Where the symbols take the points:
* | η α π
gur | fiv baf faf
sav | tel tad fof
gof | kom gup dun
bet | pur nev kor
rok | sem sol guk
zav | zaz fir sem
tef | rar fur lol
dak | zal siv vif
seb | kor fof tad
tek | nir fik lav
mov | mog bur lel
faf | gur lel bur
lav | tek gan dur
fof | sav seb pim
rar | vif tiz tef
fiv | siv zal gur
nev | pim bet nir
riz | tiz vif siv
tiz | fur rar riz
mog | dun kis mov
sol | lol rok nov
vif | dak riz rar
zaz | tad tel zav
baf | lel gur zal
kis | bur mog lek
nov | sol sem fir
sem | zav nov rok
zot | dul dur gan
pim | fof kor nev
lek | kis dun gup
fik | gan tek pur
tel | fir zaz sav
pur | fik nir bet
zal | baf fiv dak
dul | gup kom zot
tad | seb sav zaz
nir | nev pur tek
kom | dur dul gof
lol | tef guk sol
kor | bet pim seb
fur | guk tef tiz
dur | lav zot kom
lel | mov faf baf
dun | gof lek mog
gan | zot lav fik
siv | riz dak fiv
guk | rok lol fur
gup | lek gof dul
fir | nov zav tel
bur | faf mov kis

In the rows, zero is written as 575.

The rows follow the links: the fewer symbols apart two points are, the more alike their rows tend to be.

Row, then point:
[ 843  567  897  660  690  619  596  460  644  581  758  697  807  543  673  477  595  646  612  814  797  658  432  421  549  639  378  521  526  860  756  783  655  700  986  623  471  546  559  543  690  588  788  640  838  511  543  348  569] -> zaz
[  50  867  458  643  502  457  510  502  384  699  593  560  549  236  564  624  809  479  602  616  514  434  511  619  647  465  612  584  735  483  579  538  491  583  681  626  636  423  697  499  495  421  693  630  877  783  754  735  642] -> zal
[ 799  340  764  578  744  661  556  676  490  677  695  662  659  671  818  651  607  651  692  648  658  636  753  385  658  719  571  337  197  714  709  432  618  788  878  552  658  745  463  677  801  505  620  445  500  574  513  389  374] -> nov
[ 613  516  535  666  561  496  396  481  695  391  699  578  557  584  422  576  401  749  371  483  475  471  539  630  427  822  521  493  512  446  148  482  587  466  329  780  490  537  320  630  666  538  274  694  417  336  623  304  332] -> pim
[ 295  630  577  787  447  588  571  639  351  828  638  372  567  409  743  861  790  495  524  418  671  669  643  502  696  516  738  541  470  536  758  442  549  703  867  407  743  774  759  605  569  365  572  505  745  807  808  769  560] -> rar
[ 581  550  476  677  369  484  503  869  756  688  711  419  550  706  450  836  688  438  175  391  489  592  619  724  728  652  652  660  598  412  508  426  682  659  407  341  483  805  423  543  627  620  312  544  474  337  559  640  811] -> riz
[ 469  612  570  776  373  477  449  819  765  653  844  439  561  597  436  773  663  476  147  448  460  548  590  740  684  730  592  644  604  473  430  454  678  648  440  417  455  688  384  579  642  561  245  596  534  352  629  523  813] -> tiz
[ 767  343  723  638  654  667  567  685  414  728  677  626  669  626  813  708  661  569  664  534  675  701  796  391  680  646  646  354  218  713  787  408  634  796  931  459  719  830  614  665  772  471  639  439  526  616  608  501  428] -> sol
[ 868  505  612  319  623  674  773  639  728  517  396  649  524  807  497  383  497  483  740  630  611  703  492  608  586  359  539  764  795  674  770  807  587  509  444  442  490  524  706  470  431  796  795  557  581  498  286  701  855] -> gof
[ 833  443  498  623  449  611  600  636  793  455  551  306  518  863  339  581  363  622  343  335  520  703  496  703  433  585  598  815  684  479  429  682  587  373  231  466  481  710  540  614  416  622  270  614  402  390  621  603  588] -> tek
[ 903  461  548  384  597  683  756  680  813  489  414  544  510  872  480  446  450  500  677  529  607  741  460  623  490  377  578  803  788  715  730  813  580  485  384  379  510  591  691  504  413  806  670  554  519  489  353  681  785] -> kom

Each walk starts at a row. The symbols on each line, taken left to right, move it on to the next point.
Answer with the point's row; about right is enough.
new walk
[ 619  739  825  710  652  424  402  535  677  528  901  749  834  424  573  513  680  694  413  830  643  478  428  520  637  727  343  542  583  715  509  660  656  685  739  667  344  475  413  469  742  561  627  748  804  411  592  312  604]
π α π α π π -> [ 459  712  686  783  490  399  354  627  766  582  927  600  727  434  414  678  701  634  223  693  534  464  466  630  656  759  455  588  595  560  411  532  650  655  568  575  375  542  302  469  702  531  358  726  774  338  655  361  674]
η α α η η η π α -> [ 825  353  755  560  724  581  498  613  513  575  707  747  687  612  734  533  541  708  642  693  626  557  793  404  557  788  554  294  240  720  576  449  626  759  821  664  608  700  401  630  842  558  615  497  439  486  530  323  317]
new walk
[ 938  432  571  462  520  674  743  683  815  498  441  426  497  886  447  504  398  511  529  419  600  791  446  668  519  468  572  836  683  630  661  785  585  432  314  393  500  721  702  574  351  753  511  579  470  479  433  678  744]
α π π π π π π π -> [ 901  579  891  639  647  654  667  478  600  595  685  649  769  615  706  506  622  649  678  737  812  726  437  392  542  609  440  565  444  881  858  820  619  671  932  507  552  642  676  572  630  565  788  589  836  577  563  464  575]
π α η π π π -> [ 632  467  605  625  648  483  383  503  633  384  710  641  625  579  515  534  423  791  401  593  477  382  625  552  449  826  459  446  449  513  200  458  573  554  474  830  516  531  292  598  728  547  323  646  439  360  622  253  307]
new walk
[ 650  480  537  682  500  519  484  551  734  419  644  442  504  644  394  585  382  709  332  451  461  480  522  698  398  737  532  591  593  422  207  537  598  377  280  742  460  607  337  635  570  566  189  667  382  356  694  431  382]
η α π η π -> [ 895  502  797  714  614  682  699  434  513  646  647  532  736  619  728  551  571  627  727  570  814  854  432  397  514  556  505  583  447  872  869  833  613  629  943  491  607  725  794  594  558  489  751  605  799  609  624  552  559]
η α η η π η -> [ 669  425  670  558  687  501  398  516  595  430  739  749  684  588  616  513  446  733  508  663  566  378  693  502  517  831  455  328  380  600  299  433  577  589  532  807  536  543  227  641  807  546  438  614  346  377  588  272  315]
new walk
[ 213  905  486  464  629  493  557  466  502  575  507  747  546  312  550  464  738  544  733  806  515  429  491  622  644  410  518  667  864  532  577  648  529  553  590  710  530  180  664  425  471  585  821  654  817  705  538  655  742]
π η η π η π α α π -> [  74  938  465  573  603  448  507  471  442  635  503  692  554  217  576  523  836  533  643  747  529  408  515  628  610  428  551  607  811  483  573  612  539  580  566  720  568  254  630  463  511  545  761  635  895  746  687  655  669]
η η π η α α -> [ 388  849  530  343  677  525  648  484  587  529  447  821  546  427  555  386  654  542  801  883  512  445  489  574  621  407  456  685  865  621  614  699  549  536  506  669  520  242  620  432  476  683  904  625  780  657  400  645  752]
new walk
[ 125  745  496  761  447  520  551  545  371  805  623  385  588  341  714  780  800  477  506  453  615  614  595  577  708  502  712  542  531  495  680  498  539  660  769  508  710  659  735  588  494  352  561  576  770  815  825  785  638]
π η π α η -> [ 439  686  624  789  415  397  363  694  784  633  893  468  647  481  445  731  687  572  154  573  479  493  549  678  700  764  515  616  564  491  392  470  659  652  495  514  454  602  322  476  667  503  313  657  634  288  649  452  702]
α η η α π α -> [  83  845  506  773  445  519  542  504  396  723  579  419  583  240  643  750  820  476  553  555  591  550  527  597  648  461  689  577  642  467  634  539  563  594  712  592  689  542  702  543  475  373  614  606  836  844  804  744  620]
new walk
[ 616  432  535  536  454  529  523  912  772  732  675  411  479  762  446  747  640  411  331  435  446  655  721  709  768  606  696  640  550  492  530  381  627  633  368  298  518  799  472  538  601  645  329  441  316  416  457  683  811]
η α α η η η π α -> [ 451  537  612  743  504  646  600  661  369  824  630  405  621  514  744  815  761  488  570  437  683  694  710  484  653  512  747  471  365  610  839  440  592  744  897  385  774  880  714  652  639  413  590  466  615  765  731  722  529]
α α α π π π π -> [ 717  414  517  449  489  607  610  988  768  661  546  533  461  859  518  701  560  404  443  450  498  631  745  676  738  530  735  629  532  518  630  394  657  666  413  297  557  776  513  553  602  695  455  444  275  450  347  722  796]
new walk
[ 667  448  682  729  573  661  635  717  419  791  640  516  630  602  833  761  721  493  622  472  704  715  767  450  696  607  675  402  289  670  859  425  615  770  956  386  714  848  709  668  694  448  615  457  573  681  683  651  496]
π π π π η π -> [ 783  434  762  580  736  529  452  548  569  530  749  799  722  577  695  515  494  730  591  706  567  454  742  418  561  819  497  294  259  614  464  427  605  655  699  785  556  606  280  633  875  542  528  565  443  447  498  284  264]
π α η π π π -> [ 749  673  886  647  676  537  492  479  617  552  853  767  823  471  652  506  656  672  528  825  712  530  455  464  604  676  370  480  521  800  640  733  675  722  847  657  398  498  462  527  770  537  733  700  834  411  533  314  582]
